Moves between points:
q795: a>q709, x>q295, h>q813, u>q171, c>q631, o>q387
q270: a>q700, x>q417, h>q823, u>q127, c>q649, o>q226
q956: a>q883, x>q708, h>q994, u>q393, c>q694, o>q706
q546: a>q238, x>q415, h>q807, u>q197, c>q454, o>q643
q208: a>q608, x>q250, h>q106, u>q478, c>q94, o>q414
q873: a>q213, x>q943, h>q58, u>q258, c>q949, o>q918
q159: a>q422, x>q863, h>q771, u>q238, c>q98, o>q807
q601: a>q284, x>q610, h>q938, u>q883, c>q846, o>q994
q106: a>q207, x>q94, h>q765, u>q161, c>q941, o>q608
q490: a>q259, x>q390, h>q985, u>q645, c>q13, o>q543
q479: a>q754, x>q673, h>q309, u>q456, c>q851, o>q308
q361: a>q503, x>q207, h>q430, u>q765, c>q56, o>q298
q592: a>q308, x>q776, h>q479, u>q332, c>q673, o>q337
q849: a>q844, x>q162, h>q519, u>q876, c>q452, o>q830
q121: a>q478, x>q823, h>q414, u>q567, c>q346, o>q367
q217: a>q325, x>q92, h>q653, u>q221, c>q516, o>q397
q608: a>q753, x>q208, h>q207, u>q94, c>q106, o>q161
q332: a>q673, x>q457, h>q456, u>q910, c>q337, o>q776
q851: a>q309, x>q456, h>q41, u>q308, c>q427, o>q479
q815: a>q708, x>q91, h>q393, u>q998, c>q559, o>q398
q567: a>q346, x>q555, h>q250, u>q700, c>q367, o>q823
q127: a>q649, x>q213, h>q555, u>q58, c>q226, o>q417
q708: a>q956, x>q815, h>q694, u>q559, c>q393, o>q502
q516: a>q653, x>q221, h>q535, u>q397, c>q724, o>q217
q417: a>q270, x>q371, h>q649, u>q213, c>q127, o>q58
q284: a>q943, x>q601, h>q258, u>q846, c>q938, o>q666
q876: a>q452, x>q21, h>q714, u>q330, c>q830, o>q162
q317: a>q343, x>q599, h>q591, u>q175, c>q861, o>q380
q549: a>q295, x>q519, h>q171, u>q42, c>q484, o>q474
q414: a>q161, x>q346, h>q608, u>q250, c>q208, o>q478
q610: a>q601, x>q706, h>q846, u>q956, c>q883, o>q694
q830: a>q714, x>q330, h>q844, u>q162, c>q849, o>q876
q938: a>q258, x>q846, h>q918, u>q666, c>q798, o>q284
q765: a>q56, x>q941, h>q628, u>q753, c>q298, o>q207
q813: a>q197, x>q631, h>q643, u>q274, c>q246, o>q709
q346: a>q414, x>q567, h>q208, u>q367, c>q250, o>q121
q535: a>q91, x>q724, h>q998, u>q325, c>q329, o>q653
q387: a>q274, x>q688, h>q709, u>q295, c>q795, o>q171
q724: a>q535, x>q397, h>q329, u>q217, c>q325, o>q516
q239: a>q162, x>q754, h>q876, u>q309, c>q21, o>q41
q694: a>q994, x>q393, h>q601, u>q706, c>q610, o>q956
q998: a>q559, x>q329, h>q502, u>q999, c>q398, o>q91
q221: a>q516, x>q903, h>q724, u>q277, c>q397, o>q92
q543: a>q360, x>q582, h>q259, u>q390, c>q490, o>q645
q250: a>q208, x>q367, h>q94, u>q121, c>q478, o>q346
q863: a>q159, x>q643, h>q98, u>q546, c>q238, o>q454
q519: a>q549, x>q452, h>q484, u>q714, c>q42, o>q844
q918: a>q371, x>q798, h>q213, u>q943, c>q873, o>q258
q21: a>q876, x>q309, h>q830, u>q41, c>q330, o>q239
q903: a>q221, x>q771, h>q397, u>q518, c>q277, o>q772
q422: a>q772, x>q159, h>q903, u>q98, c>q771, o>q191
q474: a>q688, x>q844, h>q295, u>q519, c>q549, o>q42
q308: a>q427, x>q592, h>q754, u>q673, c>q479, o>q456
q599: a>q317, x>q152, h>q861, u>q528, c>q175, o>q614
q175: a>q861, x>q528, h>q12, u>q614, c>q380, o>q599
q337: a>q456, x>q910, h>q308, u>q776, c>q592, o>q332
q518: a>q277, x>q191, h>q92, u>q422, c>q772, o>q771
q207: a>q361, x>q106, h>q56, u>q941, c>q765, o>q753
q861: a>q591, x>q175, h>q582, u>q380, c>q12, o>q317
q706: a>q610, x>q502, h>q883, u>q708, c>q956, o>q393
q985: a>q457, x>q13, h>q910, u>q360, c>q869, o>q259
q649: a>q823, x>q127, h>q567, u>q226, c>q555, o>q270
q660: a>q776, x>q259, h>q332, u>q985, c>q457, o>q869
q478: a>q94, x>q121, h>q161, u>q346, c>q414, o>q250
q162: a>q849, x>q239, h>q452, u>q21, c>q876, o>q330
q191: a>q518, x>q807, h>q772, u>q159, c>q422, o>q98
q367: a>q250, x>q700, h>q478, u>q823, c>q121, o>q567
q528: a>q175, x>q430, h>q380, u>q65, c>q614, o>q152
q397: a>q724, x>q277, h>q325, u>q92, c>q217, o>q221
q309: a>q21, x>q851, h>q330, u>q427, c>q41, o>q754
q91: a>q815, x>q535, h>q559, u>q329, c>q998, o>q999
q628: a>q65, x>q298, h>q152, u>q361, c>q503, o>q56
q645: a>q13, x>q591, h>q360, u>q582, c>q543, o>q390
q94: a>q106, x>q478, h>q941, u>q414, c>q161, o>q208
q380: a>q12, x>q614, h>q343, u>q599, c>q317, o>q175
q754: a>q239, x>q479, h>q21, u>q851, c>q309, o>q427
q398: a>q502, x>q999, h>q708, u>q91, c>q815, o>q998
q673: a>q479, x>q332, h>q851, u>q337, c>q456, o>q592
q771: a>q903, x>q98, h>q277, u>q191, c>q518, o>q422
q823: a>q121, x>q649, h>q346, u>q555, c>q567, o>q700
q360: a>q869, x>q543, h>q660, u>q490, c>q259, o>q13
q274: a>q246, x>q387, h>q415, u>q795, c>q709, o>q631
q807: a>q191, x>q454, h>q422, u>q863, c>q159, o>q238
q452: a>q519, x>q876, h>q42, u>q830, c>q714, o>q849
q844: a>q474, x>q849, h>q549, u>q452, c>q519, o>q714
q798: a>q918, x>q666, h>q873, u>q284, c>q943, o>q938
q457: a>q332, x>q985, h>q337, u>q869, c>q910, o>q660
q415: a>q546, x>q709, h>q454, u>q813, c>q197, o>q246
q298: a>q628, x>q753, h>q503, u>q207, c>q361, o>q765
q213: a>q127, x>q873, h>q226, u>q949, c>q58, o>q371
q42: a>q484, x>q714, h>q688, u>q844, c>q474, o>q519
q246: a>q643, x>q274, h>q546, u>q709, c>q415, o>q813
q776: a>q592, x>q660, h>q673, u>q457, c>q332, o>q910
q666: a>q798, x>q994, h>q943, u>q601, c>q284, o>q846
q709: a>q415, x>q795, h>q197, u>q631, c>q813, o>q274
q591: a>q645, x>q861, h>q543, u>q12, c>q582, o>q343
q13: a>q985, x>q645, h>q869, u>q543, c>q360, o>q490
q393: a>q694, x>q559, h>q610, u>q502, c>q706, o>q708
q197: a>q454, x>q813, h>q863, u>q246, c>q643, o>q415
q883: a>q846, x>q956, h>q666, u>q694, c>q994, o>q610
q56: a>q430, x>q765, h>q65, u>q298, c>q628, o>q361
q330: a>q830, x>q41, h>q849, u>q239, c>q162, o>q21
q582: a>q543, x>q12, h>q490, u>q343, c>q390, o>q591
q325: a>q329, x>q217, h>q999, u>q516, c>q653, o>q724
q295: a>q795, x>q549, h>q631, u>q484, c>q171, o>q688
q614: a>q380, x>q65, h>q317, u>q152, c>q599, o>q528
q559: a>q393, x>q998, h>q706, u>q398, c>q502, o>q815
q65: a>q614, x>q628, h>q599, u>q503, c>q152, o>q430
q943: a>q873, x>q284, h>q949, u>q938, c>q258, o>q798
q277: a>q397, x>q518, h>q217, u>q772, c>q92, o>q903
q343: a>q390, x>q317, h>q645, u>q861, c>q591, o>q12
q161: a>q941, x>q414, h>q753, u>q208, c>q608, o>q94
q503: a>q152, x>q361, h>q528, u>q56, c>q430, o>q628
q941: a>q765, x>q161, h>q298, u>q608, c>q753, o>q106
q688: a>q387, x>q474, h>q795, u>q549, c>q295, o>q484
q772: a>q92, x>q422, h>q221, u>q771, c>q903, o>q518
q910: a>q337, x>q869, h>q592, u>q660, c>q776, o>q457
q92: a>q217, x>q772, h>q516, u>q903, c>q221, o>q277
q152: a>q599, x>q503, h>q175, u>q430, c>q528, o>q65
q999: a>q398, x>q653, h>q815, u>q535, c>q91, o>q329
q12: a>q582, x>q380, h>q390, u>q317, c>q343, o>q861
q427: a>q41, x>q308, h>q239, u>q479, c>q754, o>q851
q430: a>q528, x>q56, h>q614, u>q628, c>q65, o>q503
q259: a>q660, x>q490, h>q457, u>q13, c>q985, o>q360
q846: a>q938, x>q883, h>q798, u>q994, c>q666, o>q601
q98: a>q771, x>q238, h>q518, u>q807, c>q191, o>q159
q456: a>q851, x>q337, h>q427, u>q592, c>q308, o>q673
q390: a>q490, x>q343, h>q13, u>q591, c>q645, o>q582
q329: a>q998, x>q325, h>q398, u>q653, c>q999, o>q535
q58: a>q226, x>q949, h>q270, u>q371, c>q417, o>q213
q41: a>q330, x>q427, h>q162, u>q754, c>q239, o>q309
q502: a>q706, x>q398, h>q956, u>q815, c>q708, o>q559
q700: a>q367, x>q270, h>q121, u>q649, c>q823, o>q555
q238: a>q98, x>q546, h>q191, u>q454, c>q807, o>q863
q484: a>q171, x>q42, h>q387, u>q474, c>q688, o>q549
q714: a>q42, x>q830, h>q474, u>q849, c>q844, o>q452
q631: a>q813, x>q171, h>q246, u>q387, c>q274, o>q795
q226: a>q555, x>q58, h>q700, u>q417, c>q270, o>q127
q171: a>q631, x>q484, h>q274, u>q688, c>q387, o>q295
q753: a>q298, x>q608, h>q361, u>q106, c>q207, o>q941
q454: a>q807, x>q197, h>q159, u>q643, c>q863, o>q546
q555: a>q567, x>q226, h>q367, u>q270, c>q700, o>q649
q653: a>q999, x>q516, h>q91, u>q724, c>q535, o>q325
q371: a>q417, x>q918, h>q127, u>q873, c>q213, o>q949
q643: a>q863, x>q246, h>q238, u>q415, c>q546, o>q197
q994: a>q666, x>q694, h>q284, u>q610, c>q601, o>q883
q258: a>q949, x>q938, h>q371, u>q798, c>q918, o>q943
q949: a>q58, x>q258, h>q417, u>q918, c>q371, o>q873
q869: a>q910, x>q360, h>q776, u>q259, c>q660, o>q985

The rows follow the links: the fewer symbols apart two points are, the more alike their rows tend to be.

Each row is also shifted at random along 9 hidden directions that mean nothing.

Some points, each with a row of numbers:
q152: -592,223,-162,-511,320,269,-269,-271,477,62,-40,88,50,-90,-105,187,64,318,304,187,147,196,163,-195,24,450,-175,311,13
q259: -875,-275,107,-551,290,253,338,-236,27,190,106,213,-297,-324,-188,-67,51,76,24,-148,253,-12,-307,82,194,305,143,43,-90
q317: -764,-482,8,402,167,66,107,381,-56,209,131,335,81,-133,208,-117,-2,13,-483,71,253,-279,-96,198,490,306,228,-31,-503
q846: -11,252,-390,-598,-346,-54,113,-636,324,266,-514,227,153,-159,-113,-161,-26,241,-253,-79,-168,29,-113,73,191,-201,96,77,-173
q161: 8,100,-98,282,325,217,-7,80,-59,-367,-153,-161,101,374,171,18,-51,361,355,88,60,-18,-33,-446,74,732,-173,10,-460
q876: 298,488,-163,-110,174,60,32,201,68,391,28,-133,185,176,-57,-149,47,-250,134,-266,-91,226,19,35,229,-144,-140,-279,96
q329: -12,73,86,-712,-369,-132,54,-556,190,300,-302,-99,223,237,-153,-209,157,75,-120,-287,-31,465,-108,47,-158,-91,64,128,-192
q918: -61,1062,-177,-124,96,-181,182,184,-395,103,188,291,289,-55,335,-68,-183,308,139,399,-91,36,47,176,-35,-386,-200,-162,-57
q863: -109,-427,93,207,385,39,443,588,-109,-399,-25,-120,-31,-164,-179,165,-95,-46,622,54,263,233,98,70,-224,426,-367,320,529
q380: -411,94,60,-199,19,211,-121,179,98,205,215,31,-88,-59,193,156,-84,-25,248,346,300,-435,-511,191,162,276,-13,560,167
q221: -55,147,69,89,-587,-198,-249,-161,-192,-566,-243,16,106,209,297,346,38,-167,-37,-7,-226,143,-441,103,-412,-224,-54,-111,623
q390: 24,129,49,-121,101,247,-432,-301,86,-95,-13,-231,117,567,-51,63,174,-15,31,-139,141,186,-327,-428,194,539,51,-17,-455
q765: -27,139,-151,-274,418,158,-234,-298,242,-55,-202,-163,109,230,367,-296,193,177,-38,45,-121,13,-342,-307,244,306,34,104,-871
q628: 158,-170,125,415,467,58,-120,370,-100,-106,-33,-420,-121,114,71,11,228,98,-50,301,-104,-38,148,-86,-227,371,-91,77,216
q567: -149,7,18,223,-183,-113,41,1,-113,423,-162,13,-82,119,397,-213,-69,268,-109,-76,-323,-226,-349,207,232,60,-13,127,-114
q127: 183,273,61,327,109,-113,101,181,-182,258,-39,-103,-13,216,71,-41,93,254,-18,21,-263,97,414,179,-121,39,-109,38,165
q631: 543,-64,159,-54,38,118,251,550,46,475,264,-382,148,-144,-224,-72,-259,-5,293,-88,237,71,339,-65,-336,-24,-210,-93,86
q360: 171,-140,-10,-211,238,246,-91,-245,145,286,120,-91,-179,45,-616,-165,180,-28,-126,-190,230,128,543,-216,-2,231,144,-289,-291
q250: -134,-138,53,40,-336,-112,-256,-629,25,-163,-65,-140,-122,207,11,-91,-154,253,-286,25,-265,34,-219,-155,66,133,134,-80,46
q823: -482,118,-31,396,25,-198,-158,-227,-163,-43,-85,138,78,175,-91,73,-87,630,-156,-95,-375,561,547,-286,-12,227,-192,-528,160
q337: 72,-93,101,79,15,60,-215,-90,24,-131,236,-15,-217,-308,-304,271,30,-169,-98,197,34,-219,263,-299,-133,-383,188,-222,268
q397: 82,43,14,-402,-181,24,20,127,82,116,60,94,196,-104,92,77,-114,40,-39,-64,248,133,-142,286,-226,22,-16,191,-156
q724: -102,377,-171,-139,-504,39,245,134,-45,126,-281,315,200,76,130,54,18,-120,369,-107,114,-159,147,263,-243,-225,-123,1,162
q217: 74,51,-39,-226,-261,-70,176,215,-9,481,-311,-71,361,103,84,-156,43,85,-252,-258,-3,294,-76,248,-226,-5,-75,-133,-114
q608: -155,122,-197,266,-88,13,-67,-293,-90,-305,-234,16,-22,220,152,-261,-3,84,-28,107,-198,-245,27,-227,113,72,26,-304,-199
q666: 446,328,-228,-51,-276,-218,53,-101,-107,245,-319,36,190,5,259,-218,-22,85,-379,80,-247,-220,-346,167,132,-405,113,-9,-236
q346: 298,256,132,115,120,123,-111,38,-97,47,-54,-590,-44,383,-168,251,-182,590,476,123,-87,263,-26,-301,-333,756,-378,194,516
q753: -99,228,-218,-146,226,36,68,-172,23,326,-345,-236,117,159,53,-502,129,245,-130,26,-266,95,50,-163,27,163,-99,-312,-215
q849: 423,-93,112,180,19,162,99,298,-55,-102,111,-235,-233,168,151,148,83,-527,230,-192,-59,-236,-342,263,117,39,16,252,443
q844: 167,500,-183,-43,-79,-35,-150,70,-25,231,486,355,-133,-285,-133,-49,-181,-278,97,-127,-26,2,531,213,-57,-626,-50,-563,242
q456: -255,28,-181,183,182,387,417,560,162,211,-107,214,34,-340,-130,265,-2,-126,443,34,261,-507,293,-154,177,15,-97,71,114
q308: -268,-84,-89,209,43,-28,-18,-51,131,123,-104,43,276,-158,-353,40,95,8,-482,-95,-86,255,457,-467,193,-287,94,-695,-33
q65: -475,-13,-61,-372,-248,-67,-907,-1128,447,-649,109,222,-210,29,158,140,140,-175,-352,305,-213,-83,-208,-260,157,-291,346,139,-151
q171: -675,-337,232,-71,-16,111,207,98,26,-163,-20,-27,130,-58,318,263,-148,155,22,-364,-83,401,-499,-206,18,241,-38,-154,-2
q430: 83,84,-257,278,171,230,-505,-76,347,-329,-216,120,-52,230,260,142,332,-154,210,154,-56,-399,270,-299,143,151,25,182,-447
q238: -100,-6,-96,341,314,-135,289,779,-264,-156,-150,185,157,-79,505,-135,11,-170,518,-31,28,-57,-471,122,138,-25,-343,101,-97
q519: -335,-137,103,-138,323,83,100,174,52,221,-25,-55,151,83,508,-34,41,73,-218,-597,-231,523,-782,-27,373,296,-36,-171,-465
q795: 169,-48,287,-168,-503,-67,-21,-172,-9,-65,2,-504,-38,83,-22,144,-157,-176,141,-101,-243,141,-339,-91,-455,-276,-46,-121,860
q754: -46,-87,-355,407,-222,161,-37,-243,394,-274,-480,105,244,257,-324,167,233,-417,-108,-302,-119,-3,624,-471,387,-151,121,-421,75
q688: 496,100,-34,-224,-326,293,-199,-102,374,67,-30,-151,-112,95,34,221,-57,-275,447,-349,-46,-145,32,-123,-174,-96,-58,95,111
q427: -343,125,-10,-118,75,66,89,45,78,-2,24,-23,259,-65,50,118,-55,-127,-74,66,25,56,-379,-242,347,-138,19,-58,83

In each set, the symbols that take the first to the second take the third to the fourth, perhaps in another order. Give the fourth.
Answer with the point's name.
A 309,-47,64,-325,-161,12,-29,43,103,16,265,-35,137,-144,-458,201,-174,100,-52,55,371,324,616,176,-541,100,-31,47,140
B 188,164,66,-21,-180,114,87,217,-79,-124,-115,113,213,288,173,159,52,-45,395,-116,248,-30,26,30,-180,124,-76,280,-326
C 197,-349,-134,745,209,169,-108,595,126,322,-209,-110,75,168,-69,-30,245,-71,-218,6,81,-315,588,-34,121,385,5,-61,-206
D q861

A 66,-258,226,455,38,-153,-56,-114,-141,-323,-237,-175,81,542,606,-9,312,65,-568,-162,-468,148,-406,24,272,179,251,202,-516
B 16,323,196,312,226,-77,-49,190,-271,-38,104,-205,-39,269,67,238,-27,475,253,149,-207,318,241,-44,-234,344,-302,141,401
C -155,243,-73,-790,261,384,333,-147,489,326,-183,-425,231,135,-449,154,5,48,446,-208,154,507,-135,-130,155,541,-254,351,589
D q876

A -265,-144,-379,-321,-102,386,-295,-340,756,264,-19,407,-66,-132,-214,-26,84,-171,14,-14,393,-491,536,53,388,192,250,373,-587
B 383,-691,35,560,-52,142,-470,-52,336,-136,-137,-317,-144,310,-235,109,301,-244,-478,23,40,-258,426,-139,62,388,265,180,-76
C 373,-166,-2,-170,-264,110,23,152,100,-169,-30,-175,-63,-88,-456,397,-106,-6,209,39,255,178,461,287,-674,244,-174,214,889
D q277

A -408,-261,2,-50,-347,-84,88,-65,-24,-276,-134,275,181,-87,17,179,-36,39,-293,-153,78,291,97,173,-196,4,58,-177,102
B 215,-340,56,605,-288,-258,-341,144,-227,-772,-85,43,13,100,159,362,61,-219,-292,-3,-165,171,-19,57,-355,-116,-1,-243,423
C 57,248,-10,-243,204,46,139,-228,139,199,-282,-281,193,384,4,-43,192,385,-152,-137,-261,523,188,-7,21,378,-61,155,-126
D q918

A -231,49,27,6,241,-92,-382,-75,33,13,130,-60,-48,-64,260,-99,134,70,-297,332,-110,-83,-161,-49,37,-85,61,3,-137
B -267,-350,51,-28,-63,-19,-16,-490,-10,-531,212,-40,-509,-284,-341,-83,-21,-155,-166,461,-28,-363,403,170,-291,-146,214,69,661
C 819,-115,207,331,-97,-136,-689,-213,36,-214,606,-28,-310,165,155,71,-152,-52,-228,275,6,-394,176,31,57,-139,303,409,-631
D q417

A -413,394,228,-375,-276,-174,-31,-299,-299,-411,95,215,113,134,131,242,-91,132,374,124,98,337,-281,-16,-346,-163,-121,105,238
B -416,123,-456,127,-566,-3,96,-24,107,-78,-661,561,210,4,200,88,139,-177,69,-358,-165,-47,268,194,-71,-245,-113,-374,222
C -566,3,-130,362,272,50,45,393,12,485,-484,-108,222,136,243,-144,305,266,-214,-60,-261,129,-26,-95,172,352,-212,-278,36
D q765

A -669,-299,-71,-197,-313,-12,47,-646,264,83,-21,333,-300,-204,-152,-27,-158,238,-149,-80,-114,-81,308,220,174,89,189,190,142
B 2,278,150,-7,-84,-206,103,208,-338,680,198,-173,-84,-43,361,-344,-303,362,-74,215,-195,-248,-607,329,57,-38,-105,107,92
C -221,229,-115,231,-367,165,-53,-34,7,-476,182,461,-330,-199,-47,461,-159,-351,598,-150,-35,-232,494,68,-221,-346,-116,-310,783
D q688

A 70,331,32,-106,-100,-344,-490,-469,-98,-122,430,66,37,55,44,-135,-46,-324,-537,-134,-347,471,-132,-40,161,-672,156,-686,14
B -371,-163,66,-85,-106,160,115,-29,69,-230,157,179,-265,-165,150,260,-79,-256,202,-301,-73,-18,-255,224,75,-5,27,50,404
C -666,41,-148,-173,55,2,91,-293,222,-78,-55,168,333,-43,-222,19,-15,-76,-293,-131,1,441,93,-296,434,-112,91,-425,28
D q330

A 2,-446,210,-157,-90,80,178,28,205,248,-74,-435,130,-7,-206,52,-106,133,-160,-405,-71,509,81,-211,-246,215,-43,-266,196
B 141,254,-29,353,86,105,-56,245,-111,-327,194,113,-106,156,99,284,21,-355,378,-192,-69,29,125,0,38,-57,-138,-212,372
C -245,-502,368,-593,-232,19,401,-68,-5,134,-31,-198,15,-45,24,22,-58,49,-201,-115,263,176,-564,455,-201,301,178,625,94
D q771

A 696,59,221,211,82,84,91,661,-130,215,290,-371,63,53,387,14,-42,-550,58,256,143,-672,-813,137,323,-263,135,506,-44
B 106,-486,81,193,-57,155,208,81,191,-105,-163,-309,61,150,1,76,132,-491,-250,-129,10,-230,-399,-1,405,69,238,285,105
C -744,-294,169,60,411,91,465,288,-326,332,6,73,-169,-261,-102,-150,150,165,-229,-161,41,77,-142,8,96,230,42,-419,48
D q869

A 47,185,-29,25,96,107,-423,-196,113,-500,360,220,-75,89,55,346,-58,-182,175,-252,-27,327,128,-249,52,-42,-21,-285,-109
B 192,-279,-77,60,297,-83,30,422,27,-142,109,85,-15,-312,-118,48,-77,-63,122,19,205,198,200,238,-176,90,-192,122,104
C -439,-178,-28,-215,18,23,-39,-292,198,76,104,141,-19,-192,-274,57,-66,72,-281,-492,-147,664,410,-64,-24,-10,7,-644,191
D q771

A -234,-248,-163,-143,-183,-61,66,-154,200,-370,-470,32,-131,-94,-190,174,110,-155,287,-174,-120,270,23,169,-270,74,-224,121,922
B -40,-648,-28,-359,-26,-303,103,-134,168,97,135,88,-217,-571,-320,-316,-93,-233,-455,-4,100,179,101,531,-83,-300,145,100,301
C 106,-237,-109,74,195,366,581,181,214,-337,-187,-6,-28,0,-411,353,2,242,248,39,318,-68,820,176,-142,729,-13,552,210
D q943

A 588,-406,239,24,74,-100,-60,170,21,-416,320,-346,-53,-11,-53,-43,-162,-360,246,151,230,-49,-166,-22,-150,-120,27,381,-26
B 772,18,-202,-298,-143,-224,-230,-11,211,374,-88,-140,-39,-132,-44,-395,56,-368,-58,-59,-108,-58,-71,348,-131,-507,-63,97,55
C -267,-330,292,200,-61,127,-56,-140,-276,-307,17,-257,-251,360,-42,127,144,-197,-126,1,52,-138,-580,-10,63,406,171,48,323
D q869

A 187,-382,90,53,-339,-112,438,-196,-136,-154,-281,-284,-128,-16,-78,5,43,-47,-571,133,-222,-221,-164,431,-113,-37,274,295,608
B 8,-154,63,448,-12,-43,205,152,-156,-268,187,295,-193,-2,373,-7,54,-135,-222,133,-33,-476,232,417,208,-119,264,390,-337
C 394,228,50,506,195,-48,-68,502,-478,-79,466,17,-60,27,485,-268,-325,71,83,468,102,-663,-321,8,119,-25,4,23,-659
D q298

